Here is a tiny trained network, its code and every weight. The questions are about switching its units off for an input and a target symbol, where a switched-off unit gives its printed mean instead of its output.

import numpy as np


def w(rows, s, z=0):
    codes = np.array(rows[::2]) - 128.0
    scale = np.full(codes.shape[1], s)
    scale[-1] = z or s
    return codes * scale


def f(y):
    return np.maximum(y, 0)


def softmax(a):
    e = np.exp(a - a.max(-1, keepdims=True))
    return e / e.sum(-1, keepdims=True)


def log_softmax(a):
    a = a - a.max(-1, keepdims=True)
    return a - np.log(np.exp(a).sum(-1, keepdims=True))


def net(x, mask):
    ids = ['αβγδεζηθμξπστφψω'.index(c) for c in x.split()]
    T = len(ids)
    res = E[ids] + P[:T]
    r = res
    for j in range(2):
        rows = slice(3 * j, 3 * j + 3)
        q, k, v = (r @ M[0][rows].T for M in (Q, K, V))
        z = softmax(np.where(np.tri(T) > 0, q @ k.T / 3**0.5, -1e9)) @ v
        o = O[0][rows]
        res = res + np.where(mask[j], z, o[:, -1]) @ o[:, :-1]
    y = f(res @ A[0][:, :-1].T + A[0][:, -1])
    res = res + np.where(mask[2:6], y, B[0][:, -1]) @ B[0][:, :-1]
    return log_softmax(res[-1] @ U[:, :-1].T + U[:, -1])


Q, K, V, O, A, B = {}, {}, {}, {}, {}, {}
E = w([
[87,115,110],'α',
[98,58,121],'β',
[127,58,144],'γ',
[111,160,106],'δ',
[40,92,63],'ε',
[163,137,160],'ζ',
[96,129,108],'η',
[116,4,157],'θ',
[127,40,148],'μ',
[123,148,128],'ξ',
[100,138,110],'π',
[128,183,109],'σ',
[183,22,206],'τ',
[102,137,114],'φ',
[87,116,111],'ψ',
[88,90,99],'ω',
],0.014)
P = w([
[143,108,90],'0',
[124,148,142],'1',
[171,25,116],'2',
[123,146,164],'3',
[187,46,110],'4',
[116,140,179],'5',
[192,31,96],'6',
[106,126,194],'7',
[199,42,70],'8',
[96,114,210],'9',
[187,4,39],'10',
[110,125,197],'11',
],0.016)
Q[0] = w([
[61,128,83],'head 1',
[184,110,119],'head 1',
[93,172,183],'head 1',
[140,183,170],'head 2',
[89,249,204],'head 2',
[106,180,195],'head 2',
],0.021)
K[0] = w([
[74,119,82],'head 1',
[177,122,105],'head 1',
[80,156,193],'head 1',
[208,95,76],'head 2',
[208,85,3],'head 2',
[197,139,78],'head 2',
],0.022)
V[0] = w([
[204,137,100],'head 1',
[103,111,164],'head 1',
[209,118,96],'head 1',
[8,143,104],'head 2',
[87,61,178],'head 2',
[134,76,141],'head 2',
],0.015)
O[0] = w([
[54,52,79,141],'head 1',
[186,127,156,163],'head 1',
[62,29,112,183],'head 1',
[7,68,154,76],'head 2',
[229,206,255,254],'head 2',
[198,197,162,213],'head 2',
],0.0092,0.0096)
A[0] = w([
[185,139,132,78],'neuron 1',
[105,240,83,202],'neuron 2',
[73,250,103,3],'neuron 3',
[178,60,54,135],'neuron 4',
],0.016,0.004)
B[0] = w([
[87,101,94,250],'neuron 1',
[52,74,139,175],'neuron 2',
[254,182,143,160],'neuron 3',
[130,191,117,197],'neuron 4',
],0.023,0.022)
U = w([
[23,97,179,172],'α',
[89,135,137,109],'β',
[106,122,140,79],'γ',
[88,134,168,180],'δ',
[73,146,128,71],'ε',
[91,123,157,156],'ζ',
[93,131,139,116],'η',
[141,148,199,185],'θ',
[118,139,130,58],'μ',
[170,10,148,212],'ξ',
[74,162,122,21],'π',
[140,112,139,197],'σ',
[162,172,125,1],'τ',
[205,93,46,68],'φ',
[140,125,132,95],'ψ',
[98,131,133,81],'ω',
],0.014,0.0054)

Each question gives the input, a string of symbols that net reads in full, and the target symbol t.
The units are the heads (3 rows each of Q, K, V and O) and the neurons (one row each of A and B). Each row of codes is followed by its name. A weight is (code - 128) times the scale printed after its matrix; where a second scale follows, it is the last column's (O, A, B and U).
mask holds one flag per unit, heads first, then neurons. A switched-off unit (its flag False) gives its mean, the last column of its rows in O or B, instead of its output. The means were averaged over made-up inputs and are rounded, as every weight is.
A unit's drop is (log p(t) with every unit on - log p(t) with that unit switched off) / (log p(t) with every unit on - log p(t) with every unit switched off).
The circuit of an input: a set's keep is (log p(t) with only the set's units on - log p(t) with every unit switched off) / (log p(t) with every unit on - log p(t) with every unit switched off). Starting from all 6 units, units are removed one at a time, each time the one whose removal leaves the highest keep (on an exact tie, the one counted first), for as long as the keep stays at least 0.8.
units of the circuit, in order: the units of the circuit, biggest drop first
top k neurons: the k neurons with the biggest drops, biggest first
which heads matter: for each layer, one digit per head in row order, 1 if its drop is at least 0.15 and else 0, layers parted by /
input η ζ γ σ ε μ τ ε τ η, target ξ: top 2 neurons -> [neuron 2; neuron 3]
input δ θ ε τ η μ ζ ε μ, target α: units of the circuit, in order -> [head 2]
input σ ζ τ σ γ τ σ θ ε, target ξ: units of the circuit, in order -> [head 2; neuron 4]
input ε ζ τ, target τ: units of the circuit, in order -> [neuron 4; neuron 1; head 2]
input σ σ σ δ δ ε τ θ τ σ ε, target π: units of the circuit, in order -> [neuron 4; head 2]
input ε ε τ ζ σ, target τ: units of the circuit, in order -> [neuron 1; neuron 4; neuron 2; head 2]
input γ τ ε α ζ ε, target θ: top 3 neurons -> [neuron 3; neuron 1; neuron 2]
input φ ε τ τ τ τ σ τ σ μ, target ξ: top 3 neurons -> [neuron 4; neuron 1; neuron 2]
input μ β ξ σ φ δ η ζ τ ζ τ, target τ: units of the circuit, in order -> [neuron 4; neuron 1; head 1]
input σ δ ε ψ τ ψ, target ξ: top 2 neurons -> [neuron 3; neuron 2]
input η φ τ ε β σ η, target π: top 3 neurons -> [neuron 4; neuron 3; neuron 2]
input τ ζ ε τ ζ, target φ: which heads matter -> 01
input ε ε δ θ τ φ β ζ σ, target τ: top 3 neurons -> [neuron 1; neuron 4; neuron 2]
input τ τ τ α, target ξ: top 2 neurons -> [neuron 3; neuron 2]
input ε π μ τ μ, target φ: units of the circuit, in order -> [neuron 2]
input σ ε σ τ τ τ τ σ σ, target π: units of the circuit, in order -> [neuron 4; head 2; head 1]
input τ τ ζ ζ, target α: top 2 neurons -> [neuron 2; neuron 1]
input σ σ τ τ σ δ σ τ, target ξ: top 2 neurons -> [neuron 4; neuron 2]
input β δ θ τ β, target φ: top 2 neurons -> [neuron 2; neuron 1]
input τ τ τ τ δ τ ε τ μ σ τ, target π: units of the circuit, in order -> [neuron 4; head 1]
input ε τ τ τ ε ε ζ η τ ε ε ψ, target θ: units of the circuit, in order -> [neuron 3; head 1; neuron 2]
input ω τ τ τ σ, target φ: top neuron -> [neuron 2]
input ε τ θ, target φ: top 3 neurons -> [neuron 2; neuron 4; neuron 1]
